Below is a small trained network, with its code and all its weights. Each question gives an input and a class and asks what happens when units are switched off, that is, made to give their printed mean instead of their output.

import numpy as np


def w(rows, s, z=0):
    codes = np.array(rows[::2]) - 128.0
    scale = np.full(codes.shape[1], s)
    scale[-1] = z or s
    return codes * scale


def f(y):
    return y / 2 * (1 + np.tanh(0.7978845608 * (y + 0.044715 * y**3)))


def log_softmax(a):
    a = a - a.max(-1, keepdims=True)
    return a - np.log(np.exp(a).sum(-1, keepdims=True))


def net(x, mask):
    res = np.array(x, float).reshape(1, 4) / 4 @ E
    y = f(res @ A[0][:, :-1].T + A[0][:, -1])
    res = res + np.where(mask, y, B[0][:, -1]) @ B[0][:, :-1]
    return log_softmax(res[-1] @ U[:, :-1].T + U[:, -1])


A, B = {}, {}
E = w([
[119,254,224,15,54],'x0',
[192,11,221,97,65],'x1',
[213,143,4,51,68],'x2',
[132,127,128,130,134],'x3',
],0.0066)
A[0] = w([
[56,114,185,151,169,50],'n0',
[223,131,49,69,119,86],'n1',
[204,33,166,86,85,87],'n2',
[69,127,181,162,148,106],'n3',
[166,21,2,213,199,59],'n4',
[12,170,42,117,148,17],'n5',
[72,135,192,177,155,9],'n6',
[184,146,45,101,88,71],'n7',
[127,223,168,84,76,152],'n8',
[189,35,188,119,62,3],'n9',
[39,111,182,152,145,80],'n10',
[81,212,68,173,136,37],'n11',
],0.0081,0.0015)
B[0] = w([
[65,103,99,85,101,164],'n0',
[22,110,99,87,103,187],'n1',
[57,162,154,153,124,190],'n2',
[71,90,59,54,70,161],'n3',
[99,165,155,70,199,255],'n4',
[93,176,165,216,85,175],'n5',
[70,68,105,108,92,162],'n6',
[2,82,130,89,56,175],'n7',
[105,121,175,71,250,198],'n8',
[34,222,180,228,117,186],'n9',
[65,120,54,98,106,165],'n10',
[63,161,178,188,79,172],'n11',
],0.009,0.0089)
U = w([
[92,77,73,80,59,112],'0',
[113,189,159,219,102,107],'1',
[135,140,148,68,250,89],'2',
[139,131,117,125,130,247],'3',
[189,112,106,136,140,173],'4',
[245,97,101,144,98,80],'5',
[230,96,96,153,92,81],'6',
[214,97,100,139,85,78],'7',
],0.012,0.013)

Each question gives the input, the list of numbers given to net, and the class t.
The units are the neurons (one row each of A and B). Each row of codes is followed by its name. A weight is (code - 128) times the scale printed after its matrix; where a second scale follows, it is the last column's (A, B and U).
mask holds one flag per neuron, in row order. A switched-off neuron (its flag False) gives its mean, the last column of its row in B, instead of its output. The means were averaged over made-up inputs and are rounded, as every weight is.
A unit's drop is (log p(t) with every unit on - log p(t) with that unit switched off) / (log p(t) with every unit on - log p(t) with every unit switched off).
The circuit of an input: a set's keep is (log p(t) with only the set's units on - log p(t) with every unit switched off) / (log p(t) with every unit on - log p(t) with every unit switched off). Starting from all 12 units, units are removed one at a time, each time the one whose removal leaves the highest keep (on an exact tie, the one counted first), for as long as the keep stays at least 0.8.
units of the circuit, in order: the units of the circuit, biggest drop first
top k neurons: the k neurons with the biggest drops, biggest first
drop of u: that unit's drop, to one decimal
input [1,5,-5,4], class 0: units of the circuit, in order -> (n3, n10)
input [-6,2,0,5], class 2: units of the circuit, in order -> (n4)
input [6,-1,-6,3], class 0: units of the circuit, in order -> (n3, n6)
input [-2,-8,-1,7], class 1: top 2 neurons -> (n5, n11)
input [4,6,-4,1], class 1: top 2 neurons -> (n9, n4)
input [-3,-6,-1,3], class 1: top 2 neurons -> (n5, n11)
input [-1,-2,1,3], class 4: top 2 neurons -> (n9, n2)
input [7,5,-4,-5], class 2: top 4 neurons -> (n8, n5, n11, n7)
input [-5,-3,4,-2], class 2: top 2 neurons -> (n4, n3)
input [-4,3,1,1], class 2: top 3 neurons -> (n4, n5, n11)
input [-8,2,-5,-1], class 2: top 2 neurons -> (n4, n7)
input [2,6,3,-5], class 1: top 2 neurons -> (n9, n2)
input [-6,-6,3,5], class 1: top 4 neurons -> (n5, n11, n8, n3)
input [6,-2,-1,-3], class 2: drop of n8 -> 0.8
input [4,0,3,0], class 2: drop of n9 -> 0.1
input [-1,-1,-1,3], class 4: drop of n9 -> 0.2
